Below are the code and all the weights of a small trained network. Each question names an input and a class and asks about switching units off, where a switched-off unit gives its printed mean instead of its output.

import numpy as np


def w(rows, s, z=0):
    codes = np.array(rows[::2]) - 128.0
    scale = np.full(codes.shape[1], s)
    scale[-1] = z or s
    return codes * scale


def norm(h):
    return h / np.sqrt((h * h).mean(-1, keepdims=True) + 1e-5)


def f(y):
    return y / 2 * (1 + np.tanh(0.7978845608 * (y + 0.044715 * y**3)))


def log_softmax(a):
    a = a - a.max(-1, keepdims=True)
    return a - np.log(np.exp(a).sum(-1, keepdims=True))


def net(x, mask):
    res = np.array(x, float).reshape(1, 7) / 4 @ E
    u = 0
    for l in range(2):
        y = f(norm(res) @ A[l][:, :-1].T + A[l][:, -1])
        res = res + np.where(mask[u : u + 14], y, B[l][:, -1]) @ B[l][:, :-1]
        u += 14
    return log_softmax(norm(res)[-1] @ U[:, :-1].T + U[:, -1])


A, B = {}, {}
E = w([
[128,129,129,128,128],'x0',
[183,164,150,78,65],'x1',
[95,137,129,25,200],'x2',
[122,128,129,125,126],'x3',
[107,129,136,122,121],'x4',
[134,2,67,86,93],'x5',
[130,127,128,128,128],'x6',
],0.011)
A[0] = w([
[144,3,95,44,119,43],'L0N1',
[114,142,89,110,87,87],'L0N2',
[179,135,182,238,109,126],'L0N3',
[52,153,141,105,120,101],'L0N4',
[132,146,177,251,46,126],'L0N5',
[207,153,201,52,33,185],'L0N6',
[117,247,183,183,166,2],'L0N7',
[105,177,109,190,85,112],'L0N8',
[158,91,75,150,111,88],'L0N9',
[85,179,136,148,189,74],'L0N10',
[178,99,168,195,131,150],'L0N11',
[122,60,44,173,2,73],'L0N12',
[54,133,153,195,134,123],'L0N13',
[120,72,95,182,58,75],'L0N14',
],0.0093,0.0068)
B[0] = w([
[72,176,28,119,67,217],'L0N1',
[184,135,123,170,103,115],'L0N2',
[46,134,93,83,112,226],'L0N3',
[146,148,130,146,168,134],'L0N4',
[130,136,35,102,87,255],'L0N5',
[178,176,131,70,107,244],'L0N6',
[94,47,140,102,102,205],'L0N7',
[142,142,35,97,102,173],'L0N8',
[72,162,181,141,118,143],'L0N9',
[174,97,110,133,207,168],'L0N10',
[65,100,115,112,114,180],'L0N11',
[156,70,253,122,188,218],'L0N12',
[138,151,101,192,128,186],'L0N13',
[81,132,182,160,154,173],'L0N14',
],0.0078,0.0061)
A[1] = w([
[177,173,236,113,250,111],'L1N1',
[56,50,131,242,203,36],'L1N2',
[236,118,229,105,37,80],'L1N3',
[189,113,158,169,38,88],'L1N4',
[139,221,158,231,115,138],'L1N5',
[180,113,127,163,241,19],'L1N6',
[53,151,14,188,146,79],'L1N7',
[136,129,36,47,132,127],'L1N8',
[223,151,88,96,84,164],'L1N9',
[127,198,78,205,62,153],'L1N10',
[146,54,118,168,46,148],'L1N11',
[69,140,37,164,190,145],'L1N12',
[111,219,129,48,100,136],'L1N13',
[17,88,115,181,215,254],'L1N14',
],0.011,0.0057)
B[1] = w([
[163,174,188,152,127,181],'L1N1',
[183,132,151,112,4,187],'L1N2',
[74,71,131,110,254,165],'L1N3',
[75,131,115,94,137,139],'L1N4',
[105,101,94,89,127,143],'L1N5',
[80,179,126,136,136,141],'L1N6',
[129,104,138,89,184,202],'L1N7',
[132,151,106,149,137,185],'L1N8',
[89,154,133,163,79,171],'L1N9',
[150,98,95,112,144,172],'L1N10',
[136,167,191,137,144,170],'L1N11',
[83,125,156,94,187,205],'L1N12',
[171,95,129,138,69,190],'L1N13',
[136,133,83,188,141,252],'L1N14',
],0.015,0.012)
U = w([
[92,87,4,145,211,155],'0',
[134,137,57,42,29,221],'1',
[147,211,136,205,207,128],'2',
[213,183,229,74,100,4],'3',
[146,62,165,228,75,93],'4',
[81,59,204,61,150,122],'5',
],0.025,0.0038)

Each question gives the input, the list of numbers given to net, and the class t.
The units are the neurons (one row each of A and B). Each row of codes is followed by its name. A weight is (code - 128) times the scale printed after its matrix; where a second scale follows, it is the last column's (A, B and U).
mask holds one flag per neuron, layer by layer. A switched-off neuron (its flag False) gives its mean, the last column of its row in B, instead of its output. The means were averaged over made-up inputs and are rounded, as every weight is.
A unit's drop is (log p(t) with every unit on - log p(t) with that unit switched off) / (log p(t) with every unit on - log p(t) with every unit switched off).
The circuit of an input: a set's keep is (log p(t) with only the set's units on - log p(t) with every unit switched off) / (log p(t) with every unit on - log p(t) with every unit switched off). Starting from the 12 units with the biggest drops (on a tie, the unit counted first), units are removed one at a time, each time the one whose removal leaves the highest keep (on an exact tie, the one counted first), for as long as the keep stays at least 0.8.
units of the circuit, in order: the units of the circuit, biggest drop first
unit that matters most: the unit with the biggest drop
k most important neurons: the k neurons with the biggest drops, biggest first
k most important neurons of layer l: the k neurons of layer l with the biggest drops, biggest first
drop of u: that unit's drop, to one decimal
input [-2,-7,-1,3,4,1,-7], class 4: units of the circuit, in order -> [L1N2]
input [7,-7,0,-1,7,6,0], class 4: 2 most important neurons of layer 0 -> [L0N5, L0N3]
input [-5,5,1,-6,-7,0,6], class 3: 4 most important neurons of layer 0 -> [L0N6, L0N5, L0N1, L0N8]
input [-8,0,-2,-4,8,4,1], class 4: 3 most important neurons -> [L0N14, L0N6, L1N12]
input [-6,1,-1,0,-4,6,-7], class 5: 2 most important neurons -> [L0N12, L0N3]
input [-2,5,-8,-6,-1,2,4], class 5: 2 most important neurons -> [L0N12, L1N3]
input [4,1,5,3,6,3,-2], class 1: 3 most important neurons -> [L1N3, L1N14, L1N13]
input [8,-4,0,8,-7,4,-6], class 4: 2 most important neurons of layer 1 -> [L1N2, L1N14]
input [-7,-1,1,-1,7,-1,-3], class 2: 2 most important neurons of layer 1 -> [L1N14, L1N6]
input [-3,4,6,-2,-5,0,-4], class 3: 2 most important neurons of layer 0 -> [L0N5, L0N3]
input [8,-3,0,2,7,6,-2], class 4: 2 most important neurons -> [L0N12, L0N5]
input [2,1,3,8,-5,4,-1], class 1: 2 most important neurons -> [L1N14, L1N3]
input [7,2,0,-6,-5,8,-6], class 5: 4 most important neurons -> [L0N12, L1N14, L0N5, L0N3]
input [-3,3,-1,-2,1,4,2], class 5: units of the circuit, in order -> [L0N12]
input [6,6,-1,7,6,8,2], class 5: 2 most important neurons -> [L0N12, L1N3]
input [0,-8,6,3,-3,0,-6], class 2: 3 most important neurons of layer 0 -> [L0N5, L0N1, L0N3]
input [-1,7,-7,5,-3,-1,7], class 1: drop of L0N14 -> 0.0
input [6,1,-3,-8,2,-6,4], class 1: drop of L1N14 -> 0.1
input [8,0,-4,3,-1,-6,-3], class 0: drop of L1N2 -> 0.2
input [-6,0,-8,0,-7,-8,-7], class 0: unit that matters most -> L1N2
